a = array([ -2,  -1,  -9, -43,  -4,  14])
a[-6] = -2
a[-2] = -4

data =
[[ -5 -34 -21  20   6   6 -17 -27  29]
 [ 18  18  27 -19  29  19  -5  29  27]
 [  6  -4 -23  24 -10 -19  31 -10  32]
 [ 18  34 -20 -28  33  16   3  24 -18]
 [  8  29 -17  18  32  -1  -4  -4 -26]
 [-25   3  -9 -23 -25  19 -33   7  13]
 [-11 -20  20 -20  -6  14  30 -30  14]
 [ 24  -6  35  27  -7 -14 -22 -23 -27]
 [  3   6 -18   0   7   4 -10   3  -4]
 [-30 -32 -12  26  -4  -8 -29 -19   6]
 [ 18  -5  -7  34  -3 -25  24  28  22]
 [ 25 -14  20  20   0   6 -26 -24   5]]
data[0][-9]: -5
data[-8][-8]: 29
data[6][5]: 14
data[8][-8]: 6
data[4][-2]: -4
data[3][2]: -20
data[:, -6]: [20, -19, 24, -28, 18, -23, -20, 27, 0, 26, 34, 20]
data[-11][0]: 18
data[11][-6]: 20
data[2]: [6, -4, -23, 24, -10, -19, 31, -10, 32]
data[7][0]: 24
data[-8][0]: 8
data[2][6]: 31
data[6][2]: 20
data[6][-2]: -30
data[0][-1]: 29
data[:, 6]: [-17, -5, 31, 3, -4, -33, 30, -22, -10, -29, 24, -26]
data[10][0]: 18
data[-9][6]: 3
data[11][-4]: 6
data[-2][-5]: -3
data[-7][1]: 3
data[-5][-8]: -6
data[-2][-8]: -5
data[1][8]: 27
data[-11][3]: -19
data[4]: [8, 29, -17, 18, 32, -1, -4, -4, -26]
data[-7]: [-25, 3, -9, -23, -25, 19, -33, 7, 13]
data[9][-2]: -19
data[-6][-8]: -20
data[5][2]: -9
data[-2][8]: 22
data[:, 5]: [6, 19, -19, 16, -1, 19, 14, -14, 4, -8, -25, 6]
data[-3][6]: -29
data[-9]: [18, 34, -20, -28, 33, 16, 3, 24, -18]
data[-12][-2]: -27
data[7][-2]: -23

grid =
[[ 0.059  0.060 -0.059  0.058  0.172  0.165  0.160 -0.104  0.166 -0.075
   0.061  0.177  0.176  0.061]
 [ 0.054  0.054 -0.038  0.056 -0.098 -0.102 -0.097 -0.056 -0.100 -0.052
   0.054 -0.098 -0.099  0.056]
 [-0.008 -0.010  0.073 -0.010  0.114  0.120  0.115  0.096  0.119  0.083
  -0.011  0.115  0.116 -0.011]
 [ 0.000 -0.001 -0.046 -0.001  0.208  0.210  0.197 -0.080  0.211 -0.059
  -0.001  0.213  0.213 -0.002]
 [ 0.036  0.038 -0.099  0.039  0.116  0.118  0.107 -0.147  0.121 -0.120
   0.038  0.119  0.119  0.039]]
Indices start at 0.
(0, 0) -> 0.059
(1, 12) -> -0.099
(0, 8) -> 0.166
(4, 10) -> 0.038
(0, 9) -> -0.075
(4, 2) -> -0.099
(1, 10) -> 0.054
(3, 1) -> -0.001
(0, 3) -> 0.058
(3, 13) -> -0.002
(3, 12) -> 0.213
(3, 6) -> 0.197
(0, 1) -> 0.060
(2, 5) -> 0.120
(4, 8) -> 0.121
(1, 11) -> -0.098
(0, 4) -> 0.172
(1, 9) -> -0.052
(4, 7) -> -0.147
(3, 5) -> 0.210
(1, 4) -> -0.098
(4, 0) -> 0.036
(1, 8) -> -0.100
(0, 7) -> -0.104
(2, 10) -> -0.011
(2, 7) -> 0.096
(3, 8) -> 0.211
(3, 3) -> -0.001
(4, 1) -> 0.038
(1, 0) -> 0.054
(2, 12) -> 0.116
(4, 5) -> 0.118
(0, 12) -> 0.176
(2, 4) -> 0.114

m = 4738	1067	3285	6712	5749	4978	8973
m[0] = 4738
m[3] = 6712
m[-5] = 3285

A =
[[10.031, 1.415, -15.821, 2.615, 7.133, 6.713, 4.731, -19.278, 13.273, 7.484, 4.770],
 [-6.509, 8.376, -0.577, -17.105, -3.414, 4.726, 4.365, -8.614, -3.723, -11.231, 3.934],
 [-5.706, -4.092, -12.875, 11.548, 11.576, 21.492, 4.834, -3.321, 7.238, -7.838, 8.537],
 [20.964, -1.038, 10.930, -5.485, 8.357, -2.252, -18.482, -2.313, 4.998, 10.624, 5.034],
 [6.073, -0.079, -4.921, -12.506, -1.552, 5.655, -19.270, 5.192, 4.956, -2.880, 14.048],
 [14.630, 8.984, -20.011, 5.221, -2.009, 2.201, 15.171, -1.340, 15.314, 12.075, 2.339],
 [4.465, 4.365, -1.117, 0.788, 8.462, -12.039, 28.533, 4.725, -3.917, -7.998, 9.348],
 [27.878, 5.307, 8.292, 0.096, -0.323, -4.427, -5.537, 12.531, 2.844, 18.105, 2.455],
 [-5.127, 7.256, 21.346, -0.580, 11.540, 11.910, 5.098, -2.200, -13.804, -11.842, 1.137],
 [1.094, 8.136, 14.052, 3.494, 4.903, 5.275, 11.045, -22.638, 8.843, 14.277, -10.724]]
A[0, 0] = 10.031
A[7, 10] = 2.455
A[9] = [1.094, 8.136, 14.052, 3.494, 4.903, 5.275, 11.045, -22.638, 8.843, 14.277, -10.724]
A[0, 10] = 4.770
A[8, 9] = -11.842
A[0, 7] = -19.278
A[5, 0] = 14.630
A[9, 2] = 14.052
A[3] = [20.964, -1.038, 10.930, -5.485, 8.357, -2.252, -18.482, -2.313, 4.998, 10.624, 5.034]
A[:, 10] = [4.770, 3.934, 8.537, 5.034, 14.048, 2.339, 9.348, 2.455, 1.137, -10.724]
A[8, 10] = 1.137
A[5, 7] = -1.340
A[8, 6] = 5.098
A[8, 2] = 21.346
A[2, 6] = 4.834
A[8, 5] = 11.910
A[8, 4] = 11.540
A[0] = [10.031, 1.415, -15.821, 2.615, 7.133, 6.713, 4.731, -19.278, 13.273, 7.484, 4.770]
A[9, 8] = 8.843
A[6] = [4.465, 4.365, -1.117, 0.788, 8.462, -12.039, 28.533, 4.725, -3.917, -7.998, 9.348]
A[9, 0] = 1.094
A[5] = [14.630, 8.984, -20.011, 5.221, -2.009, 2.201, 15.171, -1.340, 15.314, 12.075, 2.339]
A[2, 0] = -5.706
A[0, 3] = 2.615
A[:, 2] = [-15.821, -0.577, -12.875, 10.930, -4.921, -20.011, -1.117, 8.292, 21.346, 14.052]
A[3, 5] = -2.252
A[1, 9] = -11.231
A[9, 6] = 11.045
A[3, 0] = 20.964
A[6, 7] = 4.725
A[2, 1] = -4.092
A[1, 7] = -8.614
A[8, 3] = -0.580
A[9, 1] = 8.136
A[4, 5] = 5.655
A[4, 6] = -19.270
A[6, 6] = 28.533
